Below are the code and all the weights of a small trained network. Each question names an input and a class and asks about switching units off, where a switched-off unit gives its printed mean instead of its output.

import numpy as np


def w(rows, s, z=0):
    codes = np.array(rows[::2]) - 128.0
    scale = np.full(codes.shape[1], s)
    scale[-1] = z or s
    return codes * scale


def f(y):
    return np.maximum(y, 0)


def log_softmax(a):
    a = a - a.max(-1, keepdims=True)
    return a - np.log(np.exp(a).sum(-1, keepdims=True))


def net(x, mask):
    res = np.array(x, float).reshape(1, 8) / 4 @ E
    y = f(res @ A[0][:, :-1].T + A[0][:, -1])
    res = res + np.where(mask, y, B[0][:, -1]) @ B[0][:, :-1]
    return log_softmax(res[-1] @ U[:, :-1].T + U[:, -1])


A, B = {}, {}
E = w([
[109,157,76,162,31,129,210,13],'x0',
[119,129,135,139,153,125,128,114],'x1',
[158,131,127,152,94,149,109,138],'x2',
[145,133,123,124,124,139,125,125],'x3',
[34,155,48,127,161,200,71,145],'x4',
[114,124,124,134,143,116,138,129],'x5',
[133,3,89,120,112,120,68,89],'x6',
[160,141,111,120,149,138,125,114],'x7',
],0.016)
A[0] = w([
[67,138,82,118,104,193,141,90,109],'n1',
[81,142,82,109,125,187,52,205,180],'n2',
[197,108,203,128,126,58,163,141,255],'n3',
[121,10,74,121,116,146,102,84,125],'n4',
[75,169,67,140,83,151,106,48,83],'n5',
[114,235,120,150,124,169,216,113,180],'n6',
[114,138,155,140,129,103,122,68,110],'n7',
[148,212,171,98,139,148,143,177,212],'n8',
[190,40,162,94,172,113,114,156,159],'n9',
[142,152,184,169,129,118,145,143,135],'n10',
[163,169,178,124,152,98,148,180,201],'n11',
[174,111,171,127,65,115,205,43,148],'n12',
[165,37,146,128,135,112,111,85,148],'n13',
],0.012,0.0073)
B[0] = w([
[131,121,161,178,129,169,162,120,184],'n1',
[86,162,157,117,168,163,106,97,215],'n2',
[200,74,155,134,82,91,131,159,238],'n3',
[134,58,188,86,144,101,118,9,216],'n4',
[132,104,150,128,101,179,202,93,199],'n5',
[114,137,108,174,96,125,160,189,230],'n6',
[136,110,103,134,108,95,144,142,158],'n7',
[150,127,172,151,153,138,150,150,205],'n8',
[115,46,109,134,112,133,82,136,212],'n9',
[178,139,163,121,127,130,142,114,168],'n10',
[181,96,187,181,174,157,158,133,198],'n11',
[129,171,80,86,123,62,144,96,252],'n12',
[108,115,93,93,83,93,91,110,203],'n13',
],0.015,0.024)
U = w([
[188,73,185,118,139,163,174,105,162],'0',
[168,216,101,120,101,51,171,165,129],'1',
[144,61,97,102,102,112,45,173,60],'2',
[120,157,63,78,89,51,115,88,136],'3',
[95,210,150,134,245,184,88,190,255],'4',
[93,164,98,152,93,203,166,169,44],'5',
[65,131,116,76,194,175,26,108,107],'6',
],0.013,0.0024)

Each question gives the input, the list of numbers given to net, and the class t.
The units are the neurons (one row each of A and B). Each row of codes is followed by its name. A weight is (code - 128) times the scale printed after its matrix; where a second scale follows, it is the last column's (A, B and U).
mask holds one flag per neuron, in row order. A switched-off neuron (its flag False) gives its mean, the last column of its row in B, instead of its output. The means were averaged over made-up inputs and are rounded, as every weight is.
A unit's drop is (log p(t) with every unit on - log p(t) with that unit switched off) / (log p(t) with every unit on - log p(t) with every unit switched off).
The circuit of an input: a set's keep is (log p(t) with only the set's units on - log p(t) with every unit switched off) / (log p(t) with every unit on - log p(t) with every unit switched off). Starting from the 12 units with the biggest drops (on a tie, the unit counted first), units are removed one at a time, each time the one whose removal leaves the highest keep (on an exact tie, the one counted first), for as long as the keep stays at least 0.8.
circuit, biggest first: the units of the circuit, biggest drop first
most important unit: the unit with the biggest drop
k most important neurons: the k neurons with the biggest drops, biggest first
drop of u: that unit's drop, to one decimal
input [7,5,-7,5,0,5,2,-8], class 3: most important unit => n12
input [0,4,-2,-7,5,-4,1,-8], class 6: circuit, biggest first => [n3, n2]
input [-3,2,8,7,-5,-1,1,-1], class 2: circuit, biggest first => [n9, n5]
input [1,5,-7,7,-8,-3,-2,6], class 1: 2 most important neurons => [n12, n4]
input [-4,-6,-2,-2,1,-4,-7,-8], class 4: 2 most important neurons => [n4, n5]
input [4,7,0,0,3,-2,0,2], class 5: 2 most important neurons => [n3, n4]
input [2,3,-1,2,-8,-4,0,-4], class 1: 2 most important neurons => [n12, n4]
input [-4,6,-6,-4,8,7,1,7], class 6: 2 most important neurons => [n6, n11]
input [0,-6,1,5,2,0,3,6], class 6: 2 most important neurons => [n3, n11]
input [4,-6,2,6,2,5,0,-4], class 5: 3 most important neurons => [n3, n4, n11]
input [0,8,-7,2,-4,3,5,-1], class 2: 2 most important neurons => [n9, n3]
input [0,3,-3,3,-2,8,5,6], class 2: 2 most important neurons => [n12, n9]
input [0,7,-7,-2,2,1,-8,4], class 4: drop of n3 => 0.1
input [8,0,-4,0,0,-2,-4,-2], class 1: drop of n9 => 0.1
input [-6,-1,-7,2,1,2,7,-4], class 6: drop of n3 => 0.2
input [8,5,3,-1,-6,-6,2,2], class 3: drop of n2 => 0.0
input [2,-4,2,6,-4,0,-8,0], class 1: most important unit => n6
